Here is a tiny trained network, its code and every weight. The questions are about switching its units off for an input and a class, where a switched-off unit gives its printed mean instead of its output.

import numpy as np


def w(rows, s, z=0):
    codes = np.array(rows[::2]) - 128.0
    scale = np.full(codes.shape[1], s)
    scale[-1] = z or s
    return codes * scale


def norm(h):
    return h / np.sqrt((h * h).mean(-1, keepdims=True) + 1e-5)


def f(y):
    return y / 2 * (1 + np.tanh(0.7978845608 * (y + 0.044715 * y**3)))


def log_softmax(a):
    a = a - a.max(-1, keepdims=True)
    return a - np.log(np.exp(a).sum(-1, keepdims=True))


def net(x, mask):
    res = np.array(x, float).reshape(1, 2) / 4 @ E
    u = 0
    for l in range(3):
        y = f(norm(res) @ A[l][:, :-1].T + A[l][:, -1])
        res = res + np.where(mask[u : u + 12], y, B[l][:, -1]) @ B[l][:, :-1]
        u += 12
    return log_softmax(norm(res)[-1] @ U[:, :-1].T + U[:, -1])


A, B = {}, {}
E = w([
[54,134,52,112,52],'x0',
[220,30,190,219,3],'x1',
],0.0066)
A[0] = w([
[187,153,235,154,141,140],'L0N0',
[117,93,153,83,123,60],'L0N1',
[45,193,79,41,119,189],'L0N2',
[177,154,98,101,195,21],'L0N3',
[114,111,102,75,164,127],'L0N4',
[165,164,225,132,186,4],'L0N5',
[185,129,198,75,139,62],'L0N6',
[143,88,170,154,116,139],'L0N7',
[122,112,152,211,144,113],'L0N8',
[21,69,90,166,105,172],'L0N9',
[147,74,146,97,63,80],'L0N10',
[125,54,156,96,2,148],'L0N11',
],0.0082,0.0014)
B[0] = w([
[135,121,50,119,140,194],'L0N0',
[124,155,76,122,129,121],'L0N1',
[152,115,178,98,119,254],'L0N2',
[157,126,118,113,156,157],'L0N3',
[180,113,108,143,164,156],'L0N4',
[82,124,101,148,125,174],'L0N5',
[41,138,52,169,155,152],'L0N6',
[130,40,85,115,171,165],'L0N7',
[135,220,131,150,153,146],'L0N8',
[163,150,103,255,150,182],'L0N9',
[107,126,153,92,105,170],'L0N10',
[128,140,105,68,173,235],'L0N11',
],0.0067)
A[1] = w([
[105,72,105,154,75,106],'L1N0',
[220,112,250,178,232,73],'L1N1',
[125,97,98,113,133,63],'L1N2',
[132,95,122,138,112,171],'L1N3',
[127,131,100,126,175,134],'L1N4',
[8,204,83,186,154,251],'L1N5',
[157,147,69,122,168,150],'L1N6',
[100,164,150,84,81,36],'L1N7',
[64,224,122,108,2,75],'L1N8',
[30,115,74,78,153,11],'L1N9',
[101,161,74,131,87,57],'L1N10',
[166,110,74,117,227,134],'L1N11',
],0.0072,0.0013)
B[1] = w([
[185,86,79,157,193,169],'L1N0',
[67,159,135,183,36,193],'L1N1',
[115,85,158,144,117,143],'L1N2',
[84,133,127,88,130,147],'L1N3',
[73,125,168,147,114,175],'L1N4',
[234,100,217,154,122,223],'L1N5',
[67,101,172,121,86,197],'L1N6',
[86,132,141,142,222,120],'L1N7',
[162,155,111,254,245,163],'L1N8',
[105,151,114,89,73,186],'L1N9',
[56,140,139,165,65,143],'L1N10',
[153,163,121,159,87,255],'L1N11',
],0.0069,0.0046)
A[2] = w([
[97,140,144,180,116,252],'L2N0',
[96,186,139,95,135,143],'L2N1',
[175,142,156,161,139,179],'L2N2',
[97,154,129,124,184,93],'L2N3',
[172,89,116,175,140,140],'L2N4',
[124,118,140,164,79,153],'L2N5',
[75,169,167,133,190,162],'L2N6',
[189,158,89,106,3,173],'L2N7',
[178,97,158,162,162,148],'L2N8',
[114,153,105,167,150,155],'L2N9',
[95,118,84,134,133,141],'L2N10',
[121,135,118,173,183,138],'L2N11',
],0.012,0.0025)
B[2] = w([
[28,127,184,153,142,211],'L2N0',
[210,102,119,81,115,215],'L2N1',
[78,165,35,118,130,195],'L2N2',
[108,126,171,93,85,164],'L2N3',
[189,103,84,63,173,254],'L2N4',
[132,138,152,68,126,194],'L2N5',
[144,85,59,167,143,231],'L2N6',
[63,233,254,81,179,234],'L2N7',
[116,192,55,127,130,205],'L2N8',
[71,201,198,209,99,169],'L2N9',
[71,228,253,124,57,138],'L2N10',
[140,65,133,253,133,177],'L2N11',
],0.0062,0.0057)
U = w([
[219,115,71,30,178,171],'0',
[100,152,81,232,177,169],'1',
[59,190,219,91,101,147],'2',
[97,50,132,115,61,2],'3',
[86,38,115,111,3,15],'4',
[103,37,148,120,71,6],'5',
],0.017,0.0094)

Each question gives the input, the list of numbers given to net, and the class t.
The units are the neurons (one row each of A and B). Each row of codes is followed by its name. A weight is (code - 128) times the scale printed after its matrix; where a second scale follows, it is the last column's (A, B and U).
mask holds one flag per neuron, layer by layer. A switched-off neuron (its flag False) gives its mean, the last column of its row in B, instead of its output. The means were averaged over made-up inputs and are rounded, as every weight is.
A unit's drop is (log p(t) with every unit on - log p(t) with that unit switched off) / (log p(t) with every unit on - log p(t) with every unit switched off).
The circuit of an input: a set's keep is (log p(t) with only the set's units on - log p(t) with every unit switched off) / (log p(t) with every unit on - log p(t) with every unit switched off). Starting from the 12 units with the biggest drops (on a tie, the unit counted first), units are removed one at a time, each time the one whose removal leaves the highest keep (on an exact tie, the one counted first), for as long as the keep stays at least 0.8.
units of the circuit, in order: the units of the circuit, biggest drop first
unit that matters most: the unit with the biggest drop
k most important neurons: the k neurons with the biggest drops, biggest first
k most important neurons of layer l: the k neurons of layer l with the biggest drops, biggest first
drop of u: that unit's drop, to one decimal
input [8,3], class 1: units of the circuit, in order : L1N8
input [-4,0], class 1: 3 most important neurons : L0N6, L1N1, L0N10
input [1,3], class 2: 2 most important neurons : L0N11, L2N7
input [-8,8], class 0: 4 most important neurons : L0N7, L0N0, L2N4, L0N9
input [0,3], class 2: 4 most important neurons : L0N11, L2N7, L0N8, L0N2
input [-1,-2], class 2: 2 most important neurons : L1N1, L0N11
input [3,-2], class 2: 3 most important neurons of layer 0 : L0N9, L0N4, L0N2
input [-3,-1], class 2: 2 most important neurons of layer 0 : L0N9, L0N0
input [-5,1], class 1: 2 most important neurons of layer 1 : L1N5, L1N1
input [-6,3], class 1: 3 most important neurons : L0N6, L0N0, L0N2
input [3,0], class 2: 2 most important neurons of layer 0 : L0N9, L0N2
input [6,-7], class 0: 2 most important neurons : L0N2, L1N5
input [-4,8], class 0: 2 most important neurons : L0N7, L0N0
input [-1,-3], class 2: 4 most important neurons : L1N1, L0N11, L0N4, L0N10
input [-2,1], class 2: unit that matters most : L0N9
input [1,-3], class 2: 4 most important neurons : L1N1, L0N4, L0N11, L0N10
input [-4,3], class 1: 4 most important neurons of layer 0 : L0N2, L0N6, L0N7, L0N5
input [4,-4], class 0: 2 most important neurons : L0N2, L0N4
input [-4,1], class 1: 4 most important neurons : L0N11, L0N6, L1N1, L1N5
input [-5,8], class 0: unit that matters most : L0N7
input [-8,4], class 1: 4 most important neurons : L0N6, L0N7, L0N0, L0N2
input [-3,0], class 2: 2 most important neurons : L1N9, L0N9
input [-7,-6], class 1: 2 most important neurons of layer 2 : L2N6, L2N4
input [6,5], class 1: 4 most important neurons : L1N8, L1N0, L0N2, L0N4
input [7,-5], class 1: 2 most important neurons of layer 0 : L0N11, L0N7
input [6,4], class 1: 2 most important neurons of layer 1 : L1N8, L1N0
input [6,8], class 0: 2 most important neurons of layer 1 : L1N0, L1N1
input [0,1], class 2: most important neuron of layer 2 : L2N7
input [-1,7], class 0: drop of L1N10 : 0.0
input [-3,7], class 0: drop of L0N7 : 0.4
